(in the rows, 128 means zero)
Facts:
bagu {λ=f}
baklo {δ=zirilu, Ω=femam, Ψ=draval, λ=e}
baris {Ω=steflen, Ψ=rastegum, Θ=pafli, λ=a}
bidol {λ=f}
bifi {Ψ=mebripu, Θ=fezu, λ=c}
biskis {Ω=taplon, Ψ=vodok, λ=b}
bolil {Ω=grafas, Ψ=bidol, λ=d}
boplis {Ω=plirum, Ψ=rudri, λ=c}
brepes {δ=bagu, Ω=subuk, Ψ=mebripu, Θ=zavek, λ=d}
briton {δ=bolil, Ω=vimok, Ψ=tadru, λ=c}
brofifom {Ψ=dofomul, Θ=plubo, λ=d}
broner {λ=d}
bropar {Ω=pedri, Ψ=drutol, Θ=misas, λ=d}
brosas {δ=pigi, Ω=vodra, Ψ=draval, λ=c}
bruflos {δ=stafla, Ψ=stobrobro, λ=c}
bruga {δ=pugris, Ω=fogom, Ψ=togril, λ=a}
brulebru {Ω=flepopla, Ψ=klotron, Θ=kepla, λ=a}
buskir {λ=a}
butrum {δ=taplon, Ω=vepir, Ψ=bagu, λ=a}
dabura {Ω=soplak, Ψ=fezu, Θ=rudri, λ=c}
dagrus {Ω=skefis, Ψ=tufor, Θ=klakor, λ=a}
daklur {δ=zeso, Ω=vule, Ψ=mutrol, Θ=dofomul, λ=c}
ditral {λ=e}
dofomul {λ=e}
dotru {δ=raster, Ω=fevum, Ψ=mati, λ=c}
draval {λ=a}
drefepom {δ=zogribru, Ω=stutrok, Ψ=stafla, Θ=zirilu, λ=d}
drepas {Ψ=dulun, Θ=misas, λ=f}
drever {δ=zeso, Ω=zogribru, Ψ=mutrol, λ=a}
dridime {δ=bidol, Ω=fugo, Ψ=pigi, Θ=galugrar, λ=a}
drilastuk {Ω=dusti, Ψ=buskir, Θ=togril, λ=e}
dritribrar {δ=stefar, Ω=katrur, Ψ=trigram, Θ=zirilu, λ=e}
drodra {δ=dulun, Ψ=stogu, Θ=bolil, λ=e}
drodu {δ=keska, Ψ=fezu, Θ=kevedul, λ=c}
drogre {Ψ=tadru, Θ=plubo, λ=e}
drozon {δ=bidol, Ω=bruflos, Ψ=stobrobro, Θ=ratol, λ=c}
drutol {λ=d}
dugrok {Ω=zirilu, Ψ=klotron, λ=a}
dulun {λ=e}
dusti {Ω=vapi, Ψ=buskir, Θ=nogefam, λ=c}
femam {Ω=fival, Ψ=draval, λ=a}
fenas {Ω=neplis, Ψ=zostigal, λ=f}
fetris {Ω=dagrus, Ψ=tufor, Θ=zavek, λ=b}
feves {Ω=fenas, Ψ=zostigal, λ=c}
fevo {Ω=sustel, Ψ=mebripu, Θ=misas, λ=c}
fevum {Ω=loplu, Ψ=mati, Θ=lavim, λ=d}
fezu {λ=c}
fila {Ω=gapigik, Ψ=galugrar, λ=d}
fitrus {Ω=pafli, Ψ=dofomul, λ=f}
fival {Ω=trupek, Ψ=draval, λ=f}
flazene {Ω=gridrum, Ψ=rastegum, Θ=gidrek, λ=f}
flekluk {δ=suzute, Ω=mupir, Ψ=fezu, λ=c}
flepasam {Ω=sosur, Ψ=stobrobro, λ=b}
flepopla {Ω=vazor, Ψ=klotron, Θ=buskir, λ=e}
floflos {δ=zogribru, Ω=drever, Ψ=mutrol, Θ=gires, λ=a}
flova {δ=vapi, Ω=groklam, Ψ=trigram, λ=f}
fogom {δ=gidrek, Ψ=togril, λ=b}
fugo {δ=drutol, Ψ=pigi, Θ=gikluk, λ=b}
galugrar {λ=a}
gapigik {δ=plokir, Ψ=galugrar, λ=f}
gaples {δ=raflar, Ω=skuflis, Ψ=plubo, Θ=misas, λ=c}
genum {δ=trinu, Ψ=broner, Θ=trinu, λ=a}
gidrek {Ω=drodra, Ψ=stogu, λ=f}
gikluk {Ω=kostak, Ψ=keska, Θ=pigi, λ=a}
gires {λ=b}
grafas {δ=fezu, Ψ=bidol, λ=b}
gridrum {Ω=puplos, Ψ=rastegum, Θ=raster, λ=a}
grogris {Ω=fitrus, Ψ=dofomul, Θ=drepas, λ=b}
groklam {δ=galugrar, Ω=moski, Ψ=trigram, Θ=fevum, λ=a}
grumil {δ=mati, Ψ=mati, λ=e}
gunabir {Ω=drepas, Ψ=dulun, Θ=nogefam, λ=c}
guti {λ=c}
kaleple {Ω=briton, Ψ=tadru, λ=a}
katrur {δ=draval, Ψ=trigram, Θ=klotron, λ=a}
kepla {λ=d}
keska {λ=f}
ketrisik {δ=lonus, Ω=dabura, Ψ=fezu, Θ=kepla, λ=c}
kevedul {δ=nogefam, Ω=nepletun, Ψ=zavek, Θ=pafli, λ=a}
klagek {Ω=lonus, Ψ=tadru, Θ=mutrol, λ=d}
klakor {δ=gidrek, Ω=fila, Ψ=galugrar, λ=e}
klapuvin {Ω=tafamo, Ψ=galugrar, λ=c}
kletrem {Ω=mivustuk, Ψ=keska, λ=d}
klidon {Ω=pezas, Ψ=keska, Θ=drepas, λ=b}
klimal {δ=vapi, Ω=stefar, Ψ=ditral, Θ=milik, λ=b}
klisto {Ω=trinu, Ψ=fezu, λ=d}
klivuk {Ψ=drutol, Θ=klotron, λ=c}
klotron {λ=d}
kogudrus {δ=zeso, Ω=brofifom, Ψ=dofomul, λ=d}
kostak {Ω=klidon, Ψ=keska, Θ=rastegum, λ=d}
kupi {Ω=gaples, Ψ=plubo, Θ=pafli, λ=b}
lalu {δ=mutrol, Ω=kevedul, Ψ=zavek, Θ=klotron, λ=e}
lavim {δ=kevedul, Ω=suten, Ψ=zostigal, Θ=klotron, λ=c}
lebra {Ψ=klotron, λ=e}
leflir {Ψ=bagu, Θ=nogefam, λ=c}
listeskek {Ω=klagek, Ψ=tadru, Θ=gikluk, λ=c}
lonus {Ω=drogre, Ψ=tadru, λ=c}
loplu {δ=sozu, Ω=grumil, Ψ=mati, λ=e}
luma {Ω=nasko, Ψ=stogu, λ=c}
lumasken {Ω=daklur, Ψ=mutrol, λ=b}
mapi {Ω=kletrem, Ψ=keska, Θ=nogefam, λ=e}
mati {λ=e}
mebripu {λ=a}
mefa {Ω=boplis, Ψ=rudri, Θ=drepas, λ=c}
milik {Ω=flova, Ψ=trigram, λ=a}
mimis {δ=boplis, Ω=sidas, Ψ=raflar, Θ=pafli, λ=a}
misas {Ω=skuflu, Ψ=drutol, Θ=drepas, λ=e}
mivustuk {δ=genum, Ω=gikluk, Ψ=keska, Θ=stogu, λ=c}
mobol {Ω=plokir, Ψ=guti, Θ=subuk, λ=b}
moski {δ=raros, Ω=dritribrar, Ψ=trigram, λ=b}
mupir {Ω=drodu, Ψ=fezu, Θ=milik, λ=b}
mutrol {λ=c}
nasko {Ω=stuflol, Ψ=stogu, λ=a}
neflil {δ=trugus, Ω=rutram, Ψ=bagu, Θ=keska, λ=f}
nemom {Ψ=guti, Θ=lonus, λ=e}
nepletun {Ω=zanek, Ψ=zavek, λ=c}
neplis {Ψ=zostigal, λ=c}
nogefam {δ=bidol, Ω=kupi, Ψ=plubo, Θ=boplis, λ=e}
nozel {Ω=skudur, Ψ=stafla, λ=b}
pafli {Ω=stagam, Ψ=dofomul, λ=f}
pafu {δ=gires, Ω=zutral, Ψ=dofomul, λ=b}
pagras {Ω=rike, Ψ=gires, Θ=rudri, λ=d}
paklas {Ω=gidrek, Ψ=stogu, Θ=klotron, λ=d}
pedri {Ω=trurul, Ψ=drutol, Θ=suzute, λ=a}
pezas {δ=klotron, Ψ=keska, λ=b}
pigi {λ=e}
plegrubak {Ω=milik, Ψ=trigram, λ=a}
plesken {Ω=flepasam, Ψ=stobrobro, Θ=misas, λ=d}
plirum {Ψ=rudri, Θ=zavek, λ=c}
plokir {Ω=nemom, Ψ=guti, λ=b}
plubo {λ=d}
pluvebek {Ω=biskis, Ψ=vodok, Θ=bidol, λ=d}
pofum {Ω=neflil, Ψ=bagu, Θ=zirilu, λ=a}
pugris {Ω=dridime, Ψ=pigi, λ=b}
puplos {Ω=stizi, Ψ=rastegum, λ=d}
pusam {Ω=misas, Ψ=drutol, λ=a}
raflar {λ=e}
raros {Ω=bruga, Ψ=togril, λ=c}
rastegum {λ=f}
raster {Ψ=kepla, Θ=dofomul, λ=c}
ratol {δ=raflar, Ω=pagras, Ψ=gires, λ=b}
rike {δ=bolil, Ψ=gires, λ=c}
rodroku {Ω=lalu, Ψ=zavek, Θ=stogu, λ=c}
rudri {λ=b}
rutram {δ=plokir, Ω=trasketa, Ψ=bagu, Θ=galugrar, λ=e}
sasko {δ=trigram, Ω=pafu, Ψ=dofomul, λ=e}
sidas {Ω=trugus, Ψ=raflar, λ=e}
skasal {δ=rudri, Ω=bolil, Ψ=bidol, λ=b}
skefis {δ=dofomul, Ψ=tufor, λ=a}
skekal {Ω=lebra, Ψ=klotron, λ=a}
skipli {δ=bidol, Ω=bifi, Ψ=mebripu, λ=c}
skizer {Ω=klapuvin, Ψ=galugrar, Θ=tufor, λ=a}
skudur {Ω=truda, Ψ=stafla, Θ=zavek, λ=c}
skuflis {Ψ=plubo, Θ=stefar, λ=a}
skuflu {δ=galugrar, Ω=zezos, Ψ=drutol, λ=c}
soplak {δ=zostigal, Ω=flekluk, Ψ=fezu, λ=f}
soskem {Ω=mapi, Ψ=keska, λ=a}
sosur {Ω=zeso, Ψ=stobrobro, λ=f}
sotran {Ω=listeskek, Ψ=tadru, λ=d}
sozu {Ω=pofum, Ψ=bagu, Θ=pugris, λ=f}
stafla {λ=a}
stagam {δ=subuk, Ω=kogudrus, Ψ=dofomul, Θ=raros, λ=b}
stefar {Ψ=ditral, Θ=trugus, λ=a}
steflen {δ=keska, Ω=suzute, Ψ=rastegum, λ=f}
stige {δ=klotron, Ψ=zavek, λ=a}
stizi {Ω=baris, Ψ=rastegum, λ=c}
stobrobro {λ=a}
stogu {λ=c}
stuflol {Ω=paklas, Ψ=stogu, λ=c}
stutrok {δ=vodok, Ψ=stafla, λ=e}
subuk {Ω=skipli, Ψ=mebripu, λ=a}
sustel {δ=nogefam, Ω=brepes, Ψ=mebripu, Θ=vapi, λ=b}
suten {Ω=feves, Ψ=zostigal, λ=c}
suzute {Ψ=rastegum, Θ=ratol, λ=e}
tadru {λ=a}
tafamo {δ=pigi, Ω=klakor, Ψ=galugrar, Θ=gikluk, λ=b}
taplon {δ=zavek, Ψ=vodok, Θ=tadru, λ=a}
tavir {Ω=brosas, Ψ=draval, Θ=drutol, λ=a}
togril {λ=a}
trasketa {Ω=butrum, Ψ=bagu, Θ=mebripu, λ=a}
trigram {λ=b}
trinu {δ=gidrek, Ω=ketrisik, Ψ=fezu, λ=f}
truda {Ω=drefepom, Ψ=stafla, Θ=skefis, λ=d}
trugus {Ψ=raflar, λ=b}
trupek {δ=bagu, Ω=tavir, Ψ=draval, λ=f}
trurul {Ω=klivuk, Ψ=drutol, λ=a}
tufor {λ=e}
tuzas {Ω=lavim, Ψ=zostigal, Θ=galugrar, λ=f}
vapi {Ψ=buskir, λ=b}
vazor {Ω=dugrok, Ψ=klotron, λ=f}
vepir {Ω=leflir, Ψ=bagu, λ=b}
vimok {δ=fevum, Ω=sotran, Ψ=tadru, Θ=raster, λ=d}
vodok {λ=a}
vodra {Ψ=draval, Θ=trugus, λ=b}
vorus {Ω=ratol, Ψ=gires, λ=c}
vule {δ=dofomul, Ω=floflos, Ψ=mutrol, λ=e}
vuso {Ω=mobol, Ψ=guti, λ=c}
zanek {Ω=stige, Ψ=zavek, Θ=keska, λ=d}
zavek {λ=f}
zeso {δ=vapi, Ω=drozon, Ψ=stobrobro, Θ=suzute, λ=e}
zezos {δ=dulun, Ω=bropar, Ψ=drutol, λ=a}
zirilu {Ω=skekal, Ψ=klotron, λ=d}
zogribru {Ψ=mutrol, Θ=suzute, λ=f}
zostigal {λ=a}
zutral {δ=mutrol, Ω=grogris, Ψ=dofomul, λ=d}

Known rows:
fevum: [124 133 134  89 131 113 138 138 143 123 118 113 146 134  96 128 123 128
 108 127 131 136 141 112 124 140 127]
vimok: [128 122 140 132 134 133 134 126 136 122 134 136 142 117 134 114 125 136
 112 103 137 134 110 111 134 136 114]
galugrar: [130 141 126 102 122 109 154 129 119 129 109 113 130 141 106 137 119 120
 113 152 104 125 149 123 106 119 157]
klapuvin: [133 125 114 139 116 128 118 131 126 133 123 128 118 132 123 136 134 128
 136 135 125 116 125 130 139 117 129]
skizer: [111 127 137 115 133 128 126 140 139 125 125 124 137 137 119 120 133 133
 109 118 132 126 122 121 122 136 127]
trugus: [133 133 118 109 129 108 136 136 126 131 118 111 114 134 113 139 118 123
 124 142 116 115 137 139 130 126 136]
mutrol: [134 142 114 117 108 111 145 126 126 141 103 116 124 146 106 146 127 121
 142 158 111 128 154 126 119 105 159]
raros: [129 130 112 120 115 120 126 137 135 134 110 113 122 145 109 144 135 123
 137 146 123 112 142 131 131 115 139]
togril: [128 131 137 132 120 129 139 122 109 129 127 134 127 127 130 124 122 124
 119 133 107 129 139 121 111 119 141]
drilastuk: [112 128 130 127 122 126 121 140 147 135 117 127 131 142 121 127 136 132
 134 123 136 129 125 123 132 128 129]
suzute: [124 141 112 107 120 109 138 132 148 136 113 109 140 148 118 133 128 129
 133 147 151 140 128 135 123 139 148]
fugo: [117 125 144 144 134 130 124 135 137 131 133 136 129 125 138 113 128 138
 131 107 140 133 114 125 143 140 118]
skekal: [139 126 118 121 128 129 131 126 116 121 137 124 124 125 135 129 128 123
 111 138 129 126 125 142 116 130 130]
gridrum: [113 129 138 116 130 121 129 138 138 126 127 126 137 133 118 120 126 136
 112 119 135 130 118 116 123 142 129]
flazene: [119 125 149 112 153 127 135 132 136 119 128 119 147 128 125 124 125 126
 125 115 135 123 144 119 139 136 117]
genum: [122 127 142 121 127 126 132 133 136 128 131 126 130 130 124 122 129 131
 102 121 137 132 120 126 124 142 131]
fival: [138 125 136 121 146 124 136 125 115 118 132 123 128 116 128 132 118 122
 125 128 121 113 141 134 141 128 117]
kupi: [110 130 139 123 134 120 132 138 143 130 124 121 133 138 122 121 127 136
 129 117 137 125 123 122 136 141 129]
stuflol: [138 125 114 141 114 124 122 129 126 135 123 129 118 131 123 137 132 129
 136 135 124 120 122 134 139 120 128]
sustel: [ 89 152  78 145 183 132  83 138 121 104 131 155 174 127 148 109 112 152
 236  84 101 152  94 113 115 128  99]
gunabir: [111 132 127 135 120 129 128 136 152 133 114 122 141 148 121 126 140 136
 138 120 142 129 123 118 136 132 135]

Rows:
No name comes twice in this set of rows, the named rows included.
[117 180  62  84 192  97 130 127 104  99  98 117 186 138 112 145  89 128
 241 131  62 147 153 108  97 108 136] : bidol
[126 145 112 121 113 111 144 121 139 145 119 106  98 127 106 152 138 123
 141 149 106 127 165 119 106 128 164] : dofomul
[137 128 109 131 117 128 123 126 124 132 130 126 116 130 140 132 129 123
 136 149 138 126 128 147 126 123 135] : lebra
[142 135 122 103 125 116 159 123 118 126 107 120 135 128 118 134 116 116
 111 140 104 127 148 113 114 108 143] : drutol
[136 127 127 126 146 130 140 108 130 116 154 109 115 100 139 139 132 124
 129 127 131 118 155 135 126 154 128] : pafli
[114 129 147 117 131 125 124 137 134 123 133 126 143 140 113 122 130 137
 115 124 133 128 118 122 127 147 131] : pofum
[113 125 132 142 132 138 121 118 146 133 158 128 106 103 150 123 142 134
 137 116 149 141 132 127 125 160 127] : stagam
[133 141 131  81 151 105 157 122 143 121 118  98 152 137 113 137 117 120
 121 139 144 137 153 133 126 141 140] : zogribru
[ 87 143  70 144 151 135  69 157 126 109 135 156 162 121 121 101 120 143
 237  89 100 200 120 106 126 111  75] : lavim
[135 121 120 118 133 131 132 135 126 117 124 124 135 123 127 129 128 120
 103 123 121 110 133 121 126 120 120] : klisto
[139 117 120 141 125 137 129 130 118 124 136 137 117 114 148 118 126 126
 102 115 124 122 111 135 125 124 115] : zezos

The same things again, as new rows of numbers:
Known rows:
gidrek: [123 131 126 122 124 150 118 133 111 121 120 134 127 111 171]
milik: [133 141 135 113 138 153 134 146 127 122 132 123 122 126 160]
skekal: [109 152 126 121 122 156 119 136 123 118 126 129 131 114 168]
steflen: [120  90 149 129  93 114 122 103 158 138 136 152 148 124 112]
fogom: [159  75 155 138 113 116 113  98 148 139 140 135 152 137  99]
bropar: [ 79 140 110 145 141 147 158 146 111 118 122 122 149  82 133]
pezas: [115 100 154 136  96 121  96  97 151 139 134 138 157 131  85]
mimis: [150 101 159 135 112  77 160 123 156 133 133 145 127 125  82]
sozu: [127 151 132 117 146 128 151 148 111 122 107 132 108 113 126]
draval: [122 136 115 132 130 153 114 155 136 119 127 130 108 147 161]
tavir: [110 157 118 133 133 128 145 136 116 118 122 128 114  96 153]
plegrubak: [137 141 137 111 136 150 139 151 120 116 126 125 129 135 157]
dabura: [123 155 110 124 149 130 129 124 100 134 103 138 109 108 135]
vule: [161  95 154 142 110 110 130  96 146 150 152 130 156 160 106]
tufor: [139 150 110 143 133 149 103 144 116 130 132 116 121 173 153]
tadru: [106 126 112 130 127 140 114 158 128 110 149 120 110 146 169]
pusam: [129 138 137 111 135 146 141 151 118 115 132 122 130 137 159]
fezu: [126 138 106 125 139 154  92 143 116 133 108 139 107 157 145]
gikluk: [113 162 122 133 136 125 142 135 116 118 118 133 111  95 150]
kogudrus: [179  76 155 142  71 122 108 110 162 141 113 122 147  95 100]
soskem: [137 144 140 112 138 152 140 149 120 117 123 128 129 135 156]

Rows:
No name comes twice in this set of rows, the named rows included.
[139  91 145 138 106 114 113  94 149 131 137 141 165 137 102] : moski
[ 86 180 101 101 139  49 186  82 253 135 199 146 196 212  13] : nogefam
[159  86 157 128 114 110 124 111 146 131 132 135 160 157  84] : skasal
[116 161 121 132 135 120 140 137 118 117 124 132 114  92 151] : baris
[197  64 181 181  92  77 127 101  89 157 117 133 119 106 108] : zeso
[107  74 127 142 122 102 161 112 135 162 130 140 153 114  72] : gaples
[120 155 119 132 140 126 148 138 120 119 122 128 111  97 152] : skuflis
[135 165 109 128 117 137 126 139 139 118 105  99 119  73 126] : brofifom
[116 142 118 116 128 150 121 134 118 119 122 133 130 115 170] : fenas
[143 135 138 120 141 155 122 143 129 115 129 118 129 123 147] : bolil
[104 174 123 135 136 143 110 127 109 124 103 125 119  97 114] : mupir
[114 157 120 138 138 131 135 134 119 109 118 124 121  91 141] : zanek
[140  89 153 143 113  88 156 108 163 141 140 144 123 113  92] : taplon

